Below are the code and all the weights of a small trained network. Each question names an input and a class and asks about switching units off, where a switched-off unit gives its printed mean instead of its output.

import numpy as np


def w(rows, s, z=0):
    codes = np.array(rows[::2]) - 128.0
    scale = np.full(codes.shape[1], s)
    scale[-1] = z or s
    return codes * scale


def f(y):
    return np.maximum(y, 0)


def log_softmax(a):
    a = a - a.max(-1, keepdims=True)
    return a - np.log(np.exp(a).sum(-1, keepdims=True))


def net(x, mask):
    res = np.array(x, float).reshape(1, 4) / 4 @ E
    y = f(res @ A[0][:, :-1].T + A[0][:, -1])
    res = res + np.where(mask, y, B[0][:, -1]) @ B[0][:, :-1]
    return log_softmax(res[-1] @ U[:, :-1].T + U[:, -1])


A, B = {}, {}
E = w([
[208,142,230,169],'x0',
[106,132,194,113],'x1',
[44,128,111,204],'x2',
[105,254,81,134],'x3',
],0.0099)
A[0] = w([
[140,122,111,146,155],'n0',
[144,163,126,124,175],'n1',
[133,145,126,36,208],'n2',
[144,148,153,211,117],'n3',
[141,154,151,188,163],'n4',
[111,123,168,149,86],'n5',
[108,102,75,92,190],'n6',
[141,171,135,136,107],'n7',
[94,100,147,247,151],'n8',
[181,108,166,130,177],'n9',
[167,124,101,130,115],'n10',
[97,77,129,121,242],'n11',
[101,69,125,144,1],'n12',
[158,112,84,158,150],'n13',
[101,65,137,160,141],'n14',
[107,109,108,68,172],'n15',
[144,173,148,143,89],'n16',
[69,178,104,136,159],'n17',
[96,107,168,122,136],'n18',
[102,159,108,127,114],'n19',
[100,150,123,144,85],'n20',
[93,133,120,171,179],'n21',
[132,148,144,101,130],'n22',
[87,155,106,152,116],'n23',
[149,162,119,129,129],'n24',
[106,136,119,127,109],'n25',
[161,132,97,161,102],'n26',
[149,184,129,138,99],'n27',
[215,98,151,136,135],'n28',
[184,84,150,89,178],'n29',
],0.015,0.0043)
B[0] = w([
[111,136,142,119,150],'n0',
[126,128,126,44,176],'n1',
[213,53,86,93,206],'n2',
[190,50,83,65,208],'n3',
[212,84,97,102,205],'n4',
[147,107,115,142,169],'n5',
[135,142,138,107,215],'n6',
[183,103,106,71,168],'n7',
[181,110,126,2,255],'n8',
[96,138,111,208,236],'n9',
[150,140,166,126,151],'n10',
[226,92,80,115,217],'n11',
[106,176,152,32,169],'n12',
[97,157,162,115,167],'n13',
[184,116,99,54,210],'n14',
[175,141,95,68,191],'n15',
[163,107,96,116,173],'n16',
[46,164,194,148,238],'n17',
[169,131,91,154,182],'n18',
[91,143,168,146,182],'n19',
[53,201,162,180,166],'n20',
[11,197,193,128,205],'n21',
[178,80,77,150,157],'n22',
[5,165,149,148,202],'n23',
[152,145,92,89,165],'n24',
[89,153,155,157,155],'n25',
[102,121,142,126,152],'n26',
[208,108,91,58,180],'n27',
[84,139,160,242,244],'n28',
[122,154,130,230,240],'n29',
],0.0055,0.0091)
U = w([
[197,91,92,135,214],'0',
[145,141,149,44,151],'1',
[106,152,188,250,4],'2',
],0.011,0.0016)

Each question gives the input, the list of numbers given to net, and the class t.
The units are the neurons (one row each of A and B). Each row of codes is followed by its name. A weight is (code - 128) times the scale printed after its matrix; where a second scale follows, it is the last column's (A, B and U).
mask holds one flag per neuron, in row order. A switched-off neuron (its flag False) gives its mean, the last column of its row in B, instead of its output. The means were averaged over made-up inputs and are rounded, as every weight is.
A unit's drop is (log p(t) with every unit on - log p(t) with that unit switched off) / (log p(t) with every unit on - log p(t) with every unit switched off).
The circuit of an input: a set's keep is (log p(t) with only the set's units on - log p(t) with every unit switched off) / (log p(t) with every unit on - log p(t) with every unit switched off). Starting from the 12 units with the biggest drops (on a tie, the unit counted first), units are removed one at a time, each time the one whose removal leaves the highest keep (on an exact tie, the one counted first), for as long as the keep stays at least 0.8.
units of the circuit, in order: the units of the circuit, biggest drop first
most important unit: the unit with the biggest drop
k most important neurons: the k neurons with the biggest drops, biggest first
drop of u: that unit's drop, to one decimal
input [8,-1,-8,-3], class 2: most important unit -> n28
input [-4,0,6,-6], class 1: units of the circuit, in order -> (n12, n8)
input [5,-8,-4,0], class 2: units of the circuit, in order -> (n28, n8)
input [6,6,0,-8], class 2: 3 most important neurons -> (n28, n29, n9)
input [-2,-2,1,3], class 2: units of the circuit, in order -> (n8, n3)
input [2,6,5,-3], class 0: units of the circuit, in order -> (n17, n23)
input [-5,7,8,-1], class 1: 2 most important neurons -> (n8, n28)
input [-3,4,7,-8], class 1: 2 most important neurons -> (n12, n8)
input [-7,-4,7,-1], class 1: 3 most important neurons -> (n8, n28, n29)
input [-1,-8,6,-8], class 1: 2 most important neurons -> (n12, n8)
input [6,2,3,-5], class 0: 2 most important neurons -> (n8, n3)
input [7,6,-1,-3], class 2: drop of n28 -> 0.5
input [-5,7,-1,-4], class 0: drop of n17 -> 0.2
input [3,7,0,5], class 0: most important unit -> n8
input [6,3,7,3], class 1: drop of n8 -> 0.1
input [3,-8,2,6], class 1: drop of n10 -> 0.0
input [-4,8,1,8], class 2: 2 most important neurons -> (n8, n17)
